Below are the code and all the weights of a small trained network. Each question names an input and a class and asks about switching units off, where a switched-off unit gives its printed mean instead of its output.

import numpy as np


def w(rows, s, z=0):
    codes = np.array(rows[::2]) - 128.0
    scale = np.full(codes.shape[1], s)
    scale[-1] = z or s
    return codes * scale


def norm(h):
    return h / np.sqrt((h * h).mean(-1, keepdims=True) + 1e-5)


def f(y):
    return y / 2 * (1 + np.tanh(0.7978845608 * (y + 0.044715 * y**3)))


def log_softmax(a):
    a = a - a.max(-1, keepdims=True)
    return a - np.log(np.exp(a).sum(-1, keepdims=True))


def net(x, mask):
    res = np.array(x, float).reshape(1, 5) / 4 @ E
    u = 0
    for l in range(3):
        y = f(norm(res) @ A[l][:, :-1].T + A[l][:, -1])
        res = res + np.where(mask[u : u + 7], y, B[l][:, -1]) @ B[l][:, :-1]
        u += 7
    return log_softmax(norm(res)[-1] @ U[:, :-1].T + U[:, -1])


A, B = {}, {}
E = w([
[152,196,85],'x0',
[197,121,169],'x1',
[123,83,110],'x2',
[16,135,179],'x3',
[83,101,2],'x4',
],0.0063)
A[0] = w([
[33,204,135,118],'0.n0',
[7,152,86,119],'0.n1',
[107,139,146,9],'0.n2',
[127,56,107,243],'0.n3',
[179,162,57,63],'0.n4',
[137,132,100,20],'0.n5',
[95,159,33,207],'0.n6',
],0.016,0.0015)
B[0] = w([
[112,114,110,220],'0.n0',
[162,15,70,254],'0.n1',
[107,144,137,129],'0.n2',
[117,121,205,177],'0.n3',
[188,168,150,206],'0.n4',
[111,245,184,134],'0.n5',
[3,146,207,239],'0.n6',
],0.006,0.0078)
A[1] = w([
[186,99,197,101],'1.n0',
[94,121,95,37],'1.n1',
[169,133,161,234],'1.n2',
[254,42,51,250],'1.n3',
[233,100,199,210],'1.n4',
[238,239,61,18],'1.n5',
[106,187,224,147],'1.n6',
],0.0075,0.0021)
B[1] = w([
[144,150,84,181],'1.n0',
[149,90,130,123],'1.n1',
[33,114,2,186],'1.n2',
[52,151,168,213],'1.n3',
[44,73,58,252],'1.n4',
[230,167,49,201],'1.n5',
[111,218,3,199],'1.n6',
],0.0058,0.0037)
A[2] = w([
[117,211,131,163],'2.n0',
[163,128,59,220],'2.n1',
[153,201,154,120],'2.n2',
[84,54,163,253],'2.n3',
[83,142,180,168],'2.n4',
[114,99,130,42],'2.n5',
[199,113,245,150],'2.n6',
],0.011,0.0026)
B[2] = w([
[2,67,97,162],'2.n0',
[33,141,130,178],'2.n1',
[103,195,145,140],'2.n2',
[121,33,45,254],'2.n3',
[107,51,83,161],'2.n4',
[64,179,145,134],'2.n5',
[12,59,123,118],'2.n6',
],0.0064,0.0071)
U = w([
[162,126,180,3],'0',
[194,170,118,63],'1',
[116,150,134,112],'2',
[91,2,73,215],'3',
],0.015,0.0038)

Each question gives the input, the list of numbers given to net, and the class t.
The units are the neurons (one row each of A and B). Each row of codes is followed by its name. A weight is (code - 128) times the scale printed after its matrix; where a second scale follows, it is the last column's (A, B and U).
mask holds one flag per neuron, layer by layer. A switched-off neuron (its flag False) gives its mean, the last column of its row in B, instead of its output. The means were averaged over made-up inputs and are rounded, as every weight is.
A unit's drop is (log p(t) with every unit on - log p(t) with that unit switched off) / (log p(t) with every unit on - log p(t) with every unit switched off).
The circuit of an input: a set's keep is (log p(t) with only the set's units on - log p(t) with every unit switched off) / (log p(t) with every unit on - log p(t) with every unit switched off). Starting from the 12 units with the biggest drops (on a tie, the unit counted first), units are removed one at a time, each time the one whose removal leaves the highest keep (on an exact tie, the one counted first), for as long as the keep stays at least 0.8.
circuit, biggest first: the units of the circuit, biggest drop first
k most important neurons: the k neurons with the biggest drops, biggest first
k most important neurons of layer l: the k neurons of layer l with the biggest drops, biggest first
drop when u is switched off: that unit's drop, to one decimal
input [1,-1,-4,-2,-4], class 2: 2 most important neurons => 0.n1, 2.n3
input [-2,3,1,-4,6], class 2: 2 most important neurons of layer 0 => 0.n1, 0.n4
input [6,2,1,1,-6], class 2: circuit, biggest first => 0.n1
input [-2,8,-4,-8,-2], class 1: circuit, biggest first => 0.n1, 2.n3
input [2,-2,1,-3,1], class 1: circuit, biggest first => 0.n4, 2.n3
input [3,-7,-2,-1,-6], class 2: 2 most important neurons => 0.n1, 2.n3
input [6,1,1,-3,2], class 2: 2 most important neurons of layer 0 => 0.n6, 0.n1
input [4,0,2,-4,-6], class 1: 2 most important neurons of layer 0 => 0.n1, 0.n6
input [8,2,-1,-2,0], class 1: drop when 0.n4 is switched off => 0.1
input [5,-6,-2,-7,-5], class 1: drop when 1.n5 is switched off => 0.2
input [8,7,-7,-6,8], class 1: drop when 1.n5 is switched off => 0.2
